Below is a small trained network, with its code and all its weights. Each question gives an input and a target symbol and asks what happens when units are switched off, that is, made to give their printed mean instead of their output.

import numpy as np


def w(rows, s, z=0):
    codes = np.array(rows[::2]) - 128.0
    scale = np.full(codes.shape[1], s)
    scale[-1] = z or s
    return codes * scale


def f(y):
    return np.maximum(y, 0)


def softmax(a):
    e = np.exp(a - a.max(-1, keepdims=True))
    return e / e.sum(-1, keepdims=True)


def log_softmax(a):
    a = a - a.max(-1, keepdims=True)
    return a - np.log(np.exp(a).sum(-1, keepdims=True))


def net(x, mask):
    ids = ['Δαβηθφω'.index(c) for c in x.split()]
    T = len(ids)
    res = E[ids] + P[:T]
    u = 0
    for l in range(2):
        q, k, v = (res @ M[l].T for M in (Q, K, V))
        z = softmax(np.where(np.tri(T) > 0, q @ k.T / 3**0.5, -1e9)) @ v
        res = res + np.where(mask[u], z, O[l][:, -1]) @ O[l][:, :-1]
        u += 1
        y = f(res @ A[l][:, :-1].T + A[l][:, -1])
        res = res + np.where(mask[u : u + 4], y, B[l][:, -1]) @ B[l][:, :-1]
        u += 4
    return log_softmax(res[-1] @ U[:, :-1].T + U[:, -1])


Q, K, V, O, A, B = {}, {}, {}, {}, {}, {}
E = w([
[104,117,105],'Δ',
[96,3,108],'α',
[158,91,125],'β',
[124,155,57],'η',
[169,133,126],'θ',
[76,156,127],'φ',
[98,119,176],'ω',
],0.024)
P = w([
[95,69,2],'0',
[96,63,16],'1',
[98,67,12],'2',
[103,55,28],'3',
[101,57,27],'4',
[109,60,35],'5',
[112,58,46],'6',
[126,53,49],'7',
[130,60,55],'8',
[138,61,58],'9',
[140,69,64],'10',
[142,81,74],'11',
[139,88,79],'12',
[145,87,82],'13',
],0.0048)
Q[0] = w([
[26,194,217],'0.h1',
[61,205,150],'0.h1',
[168,85,254],'0.h1',
],0.0092)
K[0] = w([
[97,255,181],'0.h1',
[103,188,104],'0.h1',
[207,144,254],'0.h1',
],0.0088)
V[0] = w([
[63,155,1],'0.h1',
[164,242,167],'0.h1',
[44,60,165],'0.h1',
],0.0057)
O[0] = w([
[75,252,101,194],'0.h1',
[201,232,27,2],'0.h1',
[97,165,219,182],'0.h1',
],0.0038,0.0085)
A[0] = w([
[188,181,76,249],'0.n1',
[14,116,2,205],'0.n2',
[54,137,44,181],'0.n3',
[235,138,176,199],'0.n4',
],0.0097,0.0019)
B[0] = w([
[222,193,32,156],'0.n1',
[159,80,197,254],'0.n2',
[189,106,254,204],'0.n3',
[206,176,126,150],'0.n4',
],0.0089,0.0095)
Q[1] = w([
[106,134,99],'1.h1',
[97,174,245],'1.h1',
[170,127,55],'1.h1',
],0.011)
K[1] = w([
[148,162,126],'1.h1',
[156,2,94],'1.h1',
[112,182,178],'1.h1',
],0.0077)
V[1] = w([
[33,106,94],'1.h1',
[169,4,214],'1.h1',
[74,24,52],'1.h1',
],0.0027)
O[1] = w([
[195,177,161,120],'1.h1',
[152,112,19,254],'1.h1',
[189,253,37,161],'1.h1',
],0.004,0.0089)
A[1] = w([
[66,102,181,165],'1.n1',
[120,85,170,19],'1.n2',
[9,114,187,3],'1.n3',
[162,117,163,11],'1.n4',
],0.011,0.0057)
B[1] = w([
[63,234,113,254],'1.n1',
[126,171,191,195],'1.n2',
[240,241,1,177],'1.n3',
[24,149,213,156],'1.n4',
],0.0081,0.0058)
U = w([
[46,77,185,190],'Δ',
[91,86,128,205],'α',
[115,3,92,184],'β',
[215,101,178,53],'η',
[202,160,45,121],'θ',
[152,219,167,2],'φ',
[74,196,53,140],'ω',
],0.012,0.0077)

Each question gives the input, a string of symbols that net reads in full, and the target symbol t.
The units are the heads (3 rows each of Q, K, V and O) and the neurons (one row each of A and B). Each row of codes is followed by its name. A weight is (code - 128) times the scale printed after its matrix; where a second scale follows, it is the last column's (O, A, B and U).
mask holds one flag per unit, layer by layer, with each layer's heads first. A switched-off unit (its flag False) gives its mean, the last column of its rows in O or B, instead of its output. The means were averaged over made-up inputs and are rounded, as every weight is.
A unit's drop is (log p(t) with every unit on - log p(t) with that unit switched off) / (log p(t) with every unit on - log p(t) with every unit switched off).
The circuit of an input: a set's keep is (log p(t) with only the set's units on - log p(t) with every unit switched off) / (log p(t) with every unit on - log p(t) with every unit switched off). Starting from all 10 units, units are removed one at a time, each time the one whose removal leaves the highest keep (on an exact tie, the one counted first), for as long as the keep stays at least 0.8.
units of the circuit, in order: the units of the circuit, biggest drop first
most important unit: the unit with the biggest drop
top k neurons: the k neurons with the biggest drops, biggest first
k most important neurons of layer l: the k neurons of layer l with the biggest drops, biggest first
drop of u: that unit's drop, to one decimal
input θ β θ β θ η β θ ω φ, target φ: most important unit -> 0.n3
input θ α ω θ θ β ω β η, target Δ: units of the circuit, in order -> [0.h1; 1.n3]
input φ η θ, target θ: top 2 neurons -> [0.n1; 0.n2]
input β ω φ θ θ θ η β φ ω β, target β: top 3 neurons -> [1.n1; 0.n3; 1.n3]
input θ θ η Δ β ω β β η β η θ θ, target θ: top 2 neurons -> [0.n2; 0.n3]
input θ φ φ ω θ α β, target Δ: top 3 neurons -> [0.n3; 1.n3; 0.n1]
input Δ η θ φ θ β φ θ φ β, target β: 2 most important neurons of layer 0 -> [0.n3; 0.n2]
input η φ Δ ω θ α, target Δ: top 2 neurons -> [1.n1; 1.n2]
input θ θ β φ θ φ, target φ: top 2 neurons -> [0.n3; 1.n3]
input ω η θ η θ Δ η α Δ β, target Δ: units of the circuit, in order -> [0.h1; 1.n3]
input ω Δ β θ α η, target Δ: drop of 0.n3 -> 0.2
input β η η α, target Δ: drop of 1.n3 -> -0.3
input φ ω η φ Δ Δ η Δ Δ Δ θ Δ ω, target ω: drop of 0.n4 -> 0.0
input Δ η β ω, target ω: top neuron -> [1.n3]
input θ ω Δ ω η, target η: drop of 0.n2 -> 0.3
